Below are the code and all the weights of a small trained network. Each question names an input and a class and asks about switching units off, where a switched-off unit gives its printed mean instead of its output.

import numpy as np


def w(rows, s, z=0):
    codes = np.array(rows[::2]) - 128.0
    scale = np.full(codes.shape[1], s)
    scale[-1] = z or s
    return codes * scale


def f(y):
    return np.maximum(y, 0)


def log_softmax(a):
    a = a - a.max(-1, keepdims=True)
    return a - np.log(np.exp(a).sum(-1, keepdims=True))


def net(x, mask):
    res = np.array(x, float).reshape(1, 3) / 4 @ E
    y = f(res @ A[0][:, :-1].T + A[0][:, -1])
    res = res + np.where(mask, y, B[0][:, -1]) @ B[0][:, :-1]
    return log_softmax(res[-1] @ U[:, :-1].T + U[:, -1])


A, B = {}, {}
E = w([
[211,179,173],'x0',
[152,181,1],'x1',
[65,251,174],'x2',
],0.0085)
A[0] = w([
[45,99,138,111],'N0',
[149,108,122,85],'N1',
[235,181,110,138],'N2',
[94,189,163,94],'N3',
[120,68,219,114],'N4',
[116,126,185,115],'N5',
[119,165,114,101],'N6',
[95,85,194,125],'N7',
[63,105,115,232],'N8',
[66,202,137,74],'N9',
[190,76,131,94],'N10',
[101,151,157,90],'N11',
[127,82,181,61],'N12',
[103,148,151,99],'N13',
[115,66,211,79],'N14',
[96,142,33,132],'N15',
[101,191,112,92],'N16',
[183,120,134,130],'N17',
[180,185,141,139],'N18',
[180,126,178,132],'N19',
[115,110,180,16],'N20',
[130,167,60,162],'N21',
[190,77,83,93],'N22',
[141,145,95,44],'N23',
[166,53,129,95],'N24',
[180,147,146,255],'N25',
[113,180,165,97],'N26',
[73,105,51,118],'N27',
[172,61,128,114],'N28',
[178,128,177,120],'N29',
[133,80,171,81],'N30',
[157,153,76,42],'N31',
[197,118,7,117],'N32',
[184,133,179,88],'N33',
[51,80,52,137],'N34',
[165,100,116,83],'N35',
[117,212,172,132],'N36',
[195,128,180,95],'N37',
[223,90,85,105],'N38',
[148,126,105,103],'N39',
[81,199,148,75],'N40',
[152,77,140,100],'N41',
],0.016,0.0064)
B[0] = w([
[253,19,192,171],'N0',
[35,150,203,144],'N1',
[208,21,227,213],'N2',
[94,131,189,177],'N3',
[174,173,132,210],'N4',
[146,167,90,166],'N5',
[82,178,195,153],'N6',
[207,225,130,189],'N7',
[242,15,183,199],'N8',
[25,83,196,187],'N9',
[43,127,194,190],'N10',
[93,135,203,151],'N11',
[146,209,164,167],'N12',
[80,138,183,148],'N13',
[155,230,115,197],'N14',
[180,154,163,212],'N15',
[59,143,233,173],'N16',
[150,56,194,170],'N17',
[154,77,173,183],'N18',
[193,83,105,181],'N19',
[159,184,147,147],'N20',
[233,209,148,206],'N21',
[41,127,173,203],'N22',
[220,216,137,142],'N23',
[8,111,196,196],'N24',
[173,72,29,210],'N25',
[89,134,156,168],'N26',
[169,134,211,195],'N27',
[71,118,205,198],'N28',
[163,70,155,176],'N29',
[130,219,152,168],'N30',
[184,231,136,161],'N31',
[136,199,170,246],'N32',
[156,84,192,171],'N33',
[155,46,212,211],'N34',
[34,126,223,160],'N35',
[102,97,195,199],'N36',
[160,84,167,180],'N37',
[59,150,193,217],'N38',
[95,179,131,147],'N39',
[59,104,211,181],'N40',
[73,153,147,171],'N41',
],0.0067,0.012)
U = w([
[6,138,154,119],'0',
[159,227,133,119],'1',
[173,26,145,74],'2',
[141,65,124,249],'3',
[108,102,83,106],'4',
[70,115,90,108],'5',
[90,108,68,113],'6',
],0.02,0.016)

Each question gives the input, the list of numbers given to net, and the class t.
The units are the neurons (one row each of A and B). Each row of codes is followed by its name. A weight is (code - 128) times the scale printed after its matrix; where a second scale follows, it is the last column's (A, B and U).
mask holds one flag per neuron, in row order. A switched-off neuron (its flag False) gives its mean, the last column of its row in B, instead of its output. The means were averaged over made-up inputs and are rounded, as every weight is.
A unit's drop is (log p(t) with every unit on - log p(t) with that unit switched off) / (log p(t) with every unit on - log p(t) with every unit switched off).
The circuit of an input: a set's keep is (log p(t) with only the set's units on - log p(t) with every unit switched off) / (log p(t) with every unit on - log p(t) with every unit switched off). Starting from the 12 units with the biggest drops (on a tie, the unit counted first), units are removed one at a time, each time the one whose removal leaves the highest keep (on an exact tie, the one counted first), for as long as the keep stays at least 0.8.
units of the circuit, in order: the units of the circuit, biggest drop first
most important unit: the unit with the biggest drop
k most important neurons: the k neurons with the biggest drops, biggest first
drop when u is switched off: that unit's drop, to one decimal
input [-6,-8,-8], class 0: units of the circuit, in order => N24
input [-7,2,6], class 2: 2 most important neurons => N8; N0
input [-8,-8,-2], class 1: 2 most important neurons => N14; N7
input [-5,-3,1], class 2: 2 most important neurons => N0; N8
input [1,-2,0], class 3: 3 most important neurons => N32; N21; N2
input [-8,-7,5], class 2: 3 most important neurons => N0; N8; N32
input [6,4,6], class 0: 3 most important neurons => N8; N16; N9
input [-6,-7,-4], class 1: 2 most important neurons => N14; N7
input [-5,-5,-5], class 0: 2 most important neurons => N24; N2
input [-4,4,-3], class 1: 2 most important neurons => N32; N2
input [2,4,4], class 0: 2 most important neurons => N9; N7
input [-8,8,-3], class 1: 2 most important neurons => N32; N21
input [-3,-1,3], class 3: drop when N2 is switched off => 0.3
input [7,-8,-5], class 1: most important unit => N14
input [0,-3,3], class 3: drop when N28 is switched off => 0.2
input [-2,-8,1], class 1: drop when N28 is switched off => 0.0
